Here is a tiny trained network, its code and every weight. The questions are about switching its units off for an input and a class, where a switched-off unit gives its printed mean instead of its output.

import numpy as np


def w(rows, s, z=0):
    codes = np.array(rows[::2]) - 128.0
    scale = np.full(codes.shape[1], s)
    scale[-1] = z or s
    return codes * scale


def f(y):
    return y / 2 * (1 + np.tanh(0.7978845608 * (y + 0.044715 * y**3)))


def log_softmax(a):
    a = a - a.max(-1, keepdims=True)
    return a - np.log(np.exp(a).sum(-1, keepdims=True))


def net(x, mask):
    res = np.array(x, float).reshape(1, 5) / 4 @ E
    y = f(res @ A[0][:, :-1].T + A[0][:, -1])
    res = res + np.where(mask, y, B[0][:, -1]) @ B[0][:, :-1]
    return log_softmax(res[-1] @ U[:, :-1].T + U[:, -1])


A, B = {}, {}
E = w([
[90,77,201,74,61],'x0',
[234,152,127,136,95],'x1',
[248,71,140,61,199],'x2',
[173,201,107,70,105],'x3',
[135,179,193,136,137],'x4',
],0.011)
A[0] = w([
[172,82,46,99,110,204],'N1',
[196,145,70,151,160,210],'N2',
[141,121,86,134,169,136],'N3',
[78,131,123,215,133,155],'N4',
[174,101,179,131,95,186],'N5',
[139,79,92,104,194,162],'N6',
[208,148,106,118,48,135],'N7',
[101,161,150,64,186,202],'N8',
[184,107,218,105,97,146],'N9',
[107,164,101,182,15,184],'N10',
[94,44,120,72,174,208],'N11',
[85,163,175,174,171,223],'N12',
[68,98,174,131,53,177],'N13',
[99,160,100,30,168,198],'N14',
[84,144,106,151,38,129],'N15',
[143,11,207,16,194,194],'N16',
[165,85,185,92,138,143],'N17',
[108,119,102,178,168,152],'N18',
[165,124,162,138,109,154],'N19',
[37,163,167,200,44,185],'N20',
[202,105,190,150,173,102],'N21',
[188,161,185,97,234,138],'N22',
[101,219,144,169,121,219],'N23',
[149,118,31,195,176,218],'N24',
[103,204,168,63,122,254],'N25',
[131,78,93,168,190,190],'N26',
[208,185,150,83,83,170],'N27',
],0.012,0.0049)
B[0] = w([
[241,192,53,128,89,189],'N1',
[186,180,91,160,172,208],'N2',
[141,124,98,126,139,161],'N3',
[11,128,79,142,207,185],'N4',
[131,142,212,161,101,171],'N5',
[234,52,65,159,113,189],'N6',
[163,206,158,156,63,190],'N7',
[169,69,132,86,188,168],'N8',
[128,89,217,156,154,186],'N9',
[38,161,175,42,81,210],'N10',
[161,36,84,115,65,202],'N11',
[55,104,128,162,204,178],'N12',
[56,108,166,88,54,196],'N13',
[188,110,112,86,164,176],'N14',
[54,181,124,52,111,189],'N15',
[174,45,165,140,58,251],'N16',
[124,52,143,251,120,180],'N17',
[86,114,92,160,185,164],'N18',
[143,147,212,132,108,152],'N19',
[2,64,120,79,104,237],'N20',
[170,106,161,189,166,186],'N21',
[194,70,124,137,159,210],'N22',
[79,166,167,111,159,196],'N23',
[123,175,59,147,149,213],'N24',
[114,132,150,54,223,192],'N25',
[125,86,40,178,122,188],'N26',
[149,154,183,118,155,209],'N27',
],0.0074,0.015)
U = w([
[160,140,10,171,153,3],'0',
[73,146,110,38,131,85],'1',
[171,228,132,114,142,215],'2',
[125,116,115,162,77,140],'3',
[106,156,121,118,239,101],'4',
[56,126,78,202,203,188],'5',
[133,116,166,185,198,164],'6',
[164,111,65,76,130,89],'7',
],0.013,0.002)

Each question gives the input, the list of numbers given to net, and the class t.
The units are the neurons (one row each of A and B). Each row of codes is followed by its name. A weight is (code - 128) times the scale printed after its matrix; where a second scale follows, it is the last column's (A, B and U).
mask holds one flag per neuron, in row order. A switched-off neuron (its flag False) gives its mean, the last column of its row in B, instead of its output. The means were averaged over made-up inputs and are rounded, as every weight is.
A unit's drop is (log p(t) with every unit on - log p(t) with that unit switched off) / (log p(t) with every unit on - log p(t) with every unit switched off).
most important unit: the unit with the biggest drop
top k neurons: the k neurons with the biggest drops, biggest first
drop of u: that unit's drop, to one decimal
input [-1,3,7,0,0], class 6: most important unit : N9
input [-4,3,4,5,0], class 2: top 3 neurons : [N27; N7; N11]
input [-2,1,-2,8,8], class 4: top 2 neurons : [N25; N1]
input [-7,3,-7,5,6], class 1: top 2 neurons : [N10; N20]
input [0,8,5,6,3], class 2: top 2 neurons : [N7; N1]
input [6,3,3,8,-4], class 2: top 2 neurons : [N7; N1]
input [1,7,6,7,-3], class 2: top 2 neurons : [N1; N7]
input [7,4,-1,7,8], class 6: top 3 neurons : [N9; N17; N1]
input [-5,8,-7,1,-8], class 2: drop of N2 : 0.3
input [2,-2,2,3,1], class 6: drop of N24 : 0.2
input [-1,-6,-6,-1,6], class 1: drop of N20 : 0.1
